Below is a small trained network, with its code and all its weights. Each question gives an input and a class and asks what happens when units are switched off, that is, made to give their printed mean instead of their output.

import numpy as np


def w(rows, s, z=0):
    codes = np.array(rows[::2]) - 128.0
    scale = np.full(codes.shape[1], s)
    scale[-1] = z or s
    return codes * scale


def f(y):
    return np.maximum(y, 0)


def log_softmax(a):
    a = a - a.max(-1, keepdims=True)
    return a - np.log(np.exp(a).sum(-1, keepdims=True))


def net(x, mask):
    res = np.array(x, float).reshape(1, 2) / 4 @ E
    y = f(res @ A[0][:, :-1].T + A[0][:, -1])
    res = res + np.where(mask, y, B[0][:, -1]) @ B[0][:, :-1]
    return log_softmax(res[-1] @ U[:, :-1].T + U[:, -1])


A, B = {}, {}
E = w([
[91,63,178,71,125,20,137],'x0',
[33,144,135,2,72,192,95],'x1',
],0.013)
A[0] = w([
[212,129,106,173,145,84,145,68],'neuron 1',
[224,167,82,110,116,231,138,71],'neuron 2',
[213,107,152,157,126,100,126,68],'neuron 3',
[26,108,229,113,112,57,184,58],'neuron 4',
[119,44,183,61,141,22,155,167],'neuron 5',
[217,99,125,166,109,95,169,94],'neuron 6',
[229,110,222,131,192,140,214,65],'neuron 7',
[89,52,168,116,93,3,154,84],'neuron 8',
[95,139,150,46,46,170,77,163],'neuron 9',
[30,174,119,29,72,176,33,2],'neuron 10',
[176,162,228,87,124,52,134,69],'neuron 11',
[164,163,29,148,145,231,71,83],'neuron 12',
[105,154,76,188,195,75,102,205],'neuron 13',
[166,244,22,142,122,177,104,111],'neuron 14',
[201,187,44,155,136,188,125,74],'neuron 15',
[148,128,103,160,134,90,106,251],'neuron 16',
[112,119,95,222,147,71,254,55],'neuron 17',
[63,181,209,107,58,155,132,217],'neuron 18',
],0.0089,0.0099)
B[0] = w([
[85,102,117,128,151,89,65,185],'neuron 1',
[150,82,170,94,103,137,101,187],'neuron 2',
[118,113,99,118,155,74,83,166],'neuron 3',
[161,67,122,76,127,163,95,195],'neuron 4',
[142,114,146,106,79,178,153,252],'neuron 5',
[87,142,95,155,153,84,68,184],'neuron 6',
[80,90,114,127,148,91,62,172],'neuron 7',
[170,97,171,103,71,148,107,216],'neuron 8',
[103,175,144,179,168,104,129,241],'neuron 9',
[72,117,100,130,183,55,84,224],'neuron 10',
[154,90,174,120,101,140,107,162],'neuron 11',
[152,108,192,90,116,145,110,203],'neuron 12',
[104,155,101,139,150,111,163,207],'neuron 13',
[165,79,153,103,75,164,123,208],'neuron 14',
[134,86,166,111,96,137,111,193],'neuron 15',
[158,216,79,201,158,132,247,219],'neuron 16',
[102,95,112,141,170,113,93,187],'neuron 17',
[104,183,118,172,169,137,162,234],'neuron 18',
],0.012,0.014)
U = w([
[50,112,99,133,186,82,56,28],'0',
[166,52,164,93,56,166,84,68],'1',
[129,210,98,157,140,154,248,253],'2',
],0.016,0.0068)

Each question gives the input, the list of numbers given to net, and the class t.
The units are the neurons (one row each of A and B). Each row of codes is followed by its name. A weight is (code - 128) times the scale printed after its matrix; where a second scale follows, it is the last column's (A, B and U).
mask holds one flag per neuron, in row order. A switched-off neuron (its flag False) gives its mean, the last column of its row in B, instead of its output. The means were averaged over made-up inputs and are rounded, as every weight is.
A unit's drop is (log p(t) with every unit on - log p(t) with that unit switched off) / (log p(t) with every unit on - log p(t) with every unit switched off).
most important unit: the unit with the biggest drop
top k neurons: the k neurons with the biggest drops, biggest first
drop of u: that unit's drop, to one decimal
input [-3,-3], class 2: most important unit : neuron 10
input [2,-3], class 2: top 2 neurons : (neuron 10; neuron 16)
input [-3,3], class 2: top 4 neurons : (neuron 1; neuron 7; neuron 6; neuron 17)
input [4,3], class 1: top 3 neurons : (neuron 16; neuron 4; neuron 5)
input [-7,8], class 0: top 2 neurons : (neuron 10; neuron 9)
input [-3,1], class 2: top 2 neurons : (neuron 8; neuron 4)
input [-8,-8], class 0: top 2 neurons : (neuron 6; neuron 1)
input [3,1], class 2: drop of neuron 2 : 0.1
input [-7,-8], class 0: drop of neuron 11 : 0.0
input [-3,-1], class 2: top 2 neurons : (neuron 8; neuron 4)
input [1,3], class 2: drop of neuron 7 : 0.1
